Here is a tiny trained network, its code and every weight. The questions are about switching its units off for an input and a class, where a switched-off unit gives its printed mean instead of its output.

import numpy as np


def w(rows, s, z=0):
    codes = np.array(rows[::2]) - 128.0
    scale = np.full(codes.shape[1], s)
    scale[-1] = z or s
    return codes * scale


def f(y):
    return y / 2 * (1 + np.tanh(0.7978845608 * (y + 0.044715 * y**3)))


def log_softmax(a):
    a = a - a.max(-1, keepdims=True)
    return a - np.log(np.exp(a).sum(-1, keepdims=True))


def net(x, mask):
    res = np.array(x, float).reshape(1, 3) / 4 @ E
    y = f(res @ A[0][:, :-1].T + A[0][:, -1])
    res = res + np.where(mask, y, B[0][:, -1]) @ B[0][:, :-1]
    return log_softmax(res[-1] @ U[:, :-1].T + U[:, -1])


A, B = {}, {}
E = w([
[3,28,115],'x0',
[233,61,18],'x1',
[209,61,224],'x2',
],0.0077)
A[0] = w([
[84,174,72,99],'neuron 0',
[181,92,59,119],'neuron 1',
[130,126,90,119],'neuron 2',
[171,87,83,115],'neuron 3',
[147,90,60,118],'neuron 4',
[15,72,135,143],'neuron 5',
[164,200,119,139],'neuron 6',
[96,58,138,111],'neuron 7',
[163,169,131,160],'neuron 8',
[88,172,70,131],'neuron 9',
[118,116,85,254],'neuron 10',
[83,153,79,100],'neuron 11',
[201,195,124,110],'neuron 12',
[74,188,142,119],'neuron 13',
[197,115,65,104],'neuron 14',
[90,87,125,139],'neuron 15',
[84,247,187,91],'neuron 16',
[98,208,204,98],'neuron 17',
[180,121,179,117],'neuron 18',
[207,129,26,105],'neuron 19',
[30,18,74,118],'neuron 20',
[94,211,56,126],'neuron 21',
[167,221,160,119],'neuron 22',
[158,91,9,108],'neuron 23',
[165,88,107,98],'neuron 24',
[153,96,180,97],'neuron 25',
[85,144,197,100],'neuron 26',
[75,49,138,104],'neuron 27',
[145,99,44,93],'neuron 28',
[180,197,118,112],'neuron 29',
[62,92,129,101],'neuron 30',
[174,209,119,138],'neuron 31',
[140,55,178,119],'neuron 32',
[101,173,41,103],'neuron 33',
[108,92,125,195],'neuron 34',
[92,71,111,146],'neuron 35',
[165,96,206,86],'neuron 36',
[119,234,63,132],'neuron 37',
[64,153,182,106],'neuron 38',
[187,182,187,112],'neuron 39',
[88,175,74,115],'neuron 40',
[162,51,231,100],'neuron 41',
],0.013,0.012)
B[0] = w([
[172,17,128,159],'neuron 0',
[74,111,168,189],'neuron 1',
[136,104,150,136],'neuron 2',
[61,96,164,170],'neuron 3',
[95,94,186,169],'neuron 4',
[111,181,87,245],'neuron 5',
[99,192,54,179],'neuron 6',
[116,107,35,166],'neuron 7',
[108,232,85,177],'neuron 8',
[230,59,160,172],'neuron 9',
[146,210,153,255],'neuron 10',
[165,28,80,153],'neuron 11',
[90,144,74,192],'neuron 12',
[123,71,169,175],'neuron 13',
[88,103,140,184],'neuron 14',
[141,137,82,169],'neuron 15',
[64,74,152,199],'neuron 16',
[47,58,178,187],'neuron 17',
[176,96,74,167],'neuron 18',
[69,74,165,208],'neuron 19',
[93,188,74,240],'neuron 20',
[220,49,110,187],'neuron 21',
[70,149,63,185],'neuron 22',
[91,90,175,199],'neuron 23',
[98,63,153,148],'neuron 24',
[165,1,84,147],'neuron 25',
[106,72,145,173],'neuron 26',
[73,162,81,183],'neuron 27',
[87,82,133,163],'neuron 28',
[103,144,74,176],'neuron 29',
[116,101,103,172],'neuron 30',
[78,195,71,190],'neuron 31',
[191,59,83,172],'neuron 32',
[186,39,134,167],'neuron 33',
[147,233,111,198],'neuron 34',
[118,177,80,181],'neuron 35',
[162,39,119,162],'neuron 36',
[176,118,98,191],'neuron 37',
[109,56,157,184],'neuron 38',
[132,96,70,184],'neuron 39',
[208,28,145,164],'neuron 40',
[197,10,119,197],'neuron 41',
],0.0078,0.011)
U = w([
[90,163,17,80],'0',
[29,86,226,128],'1',
[252,82,97,118],'2',
[151,196,129,250],'3',
[118,159,202,92],'4',
[173,156,187,89],'5',
],0.015,0.017)

Each question gives the input, the list of numbers given to net, and the class t.
The units are the neurons (one row each of A and B). Each row of codes is followed by its name. A weight is (code - 128) times the scale printed after its matrix; where a second scale follows, it is the last column's (A, B and U).
mask holds one flag per neuron, in row order. A switched-off neuron (its flag False) gives its mean, the last column of its row in B, instead of its output. The means were averaged over made-up inputs and are rounded, as every weight is.
A unit's drop is (log p(t) with every unit on - log p(t) with that unit switched off) / (log p(t) with every unit on - log p(t) with every unit switched off).
The circuit of an input: a set's keep is (log p(t) with only the set's units on - log p(t) with every unit switched off) / (log p(t) with every unit on - log p(t) with every unit switched off). Starting from the 12 units with the biggest drops (on a tie, the unit counted first), units are removed one at a time, each time the one whose removal leaves the highest keep (on an exact tie, the one counted first), for as long as the keep stays at least 0.8.
units of the circuit, in order: the units of the circuit, biggest drop first
most important unit: the unit with the biggest drop
k most important neurons: the k neurons with the biggest drops, biggest first
drop of u: that unit's drop, to one decimal
input [6,-5,-7], class 2: units of the circuit, in order => (neuron 9; neuron 40; neuron 21)
input [-3,-6,-5], class 1: 2 most important neurons => (neuron 16; neuron 17)
input [3,-5,6], class 2: units of the circuit, in order => (neuron 41; neuron 32)
input [0,-8,-8], class 1: 2 most important neurons => (neuron 16; neuron 17)
input [0,-3,-2], class 3: 2 most important neurons => (neuron 19; neuron 23)
input [6,7,-5], class 1: units of the circuit, in order => (neuron 23; neuron 4)
input [-7,8,7], class 1: most important unit => neuron 19
input [-1,5,-5], class 1: units of the circuit, in order => (neuron 19; neuron 23; neuron 4)
input [-5,-7,-8], class 2: 2 most important neurons => (neuron 21; neuron 37)
input [8,5,8], class 0: 2 most important neurons => (neuron 20; neuron 27)
input [-1,-3,-3], class 3: drop of neuron 41 => 0.3
input [-6,5,-8], class 2: drop of neuron 21 => 0.3
input [-8,7,8], class 0: drop of neuron 12 => 0.2
input [1,7,-8], class 2: most important neuron => (neuron 21)
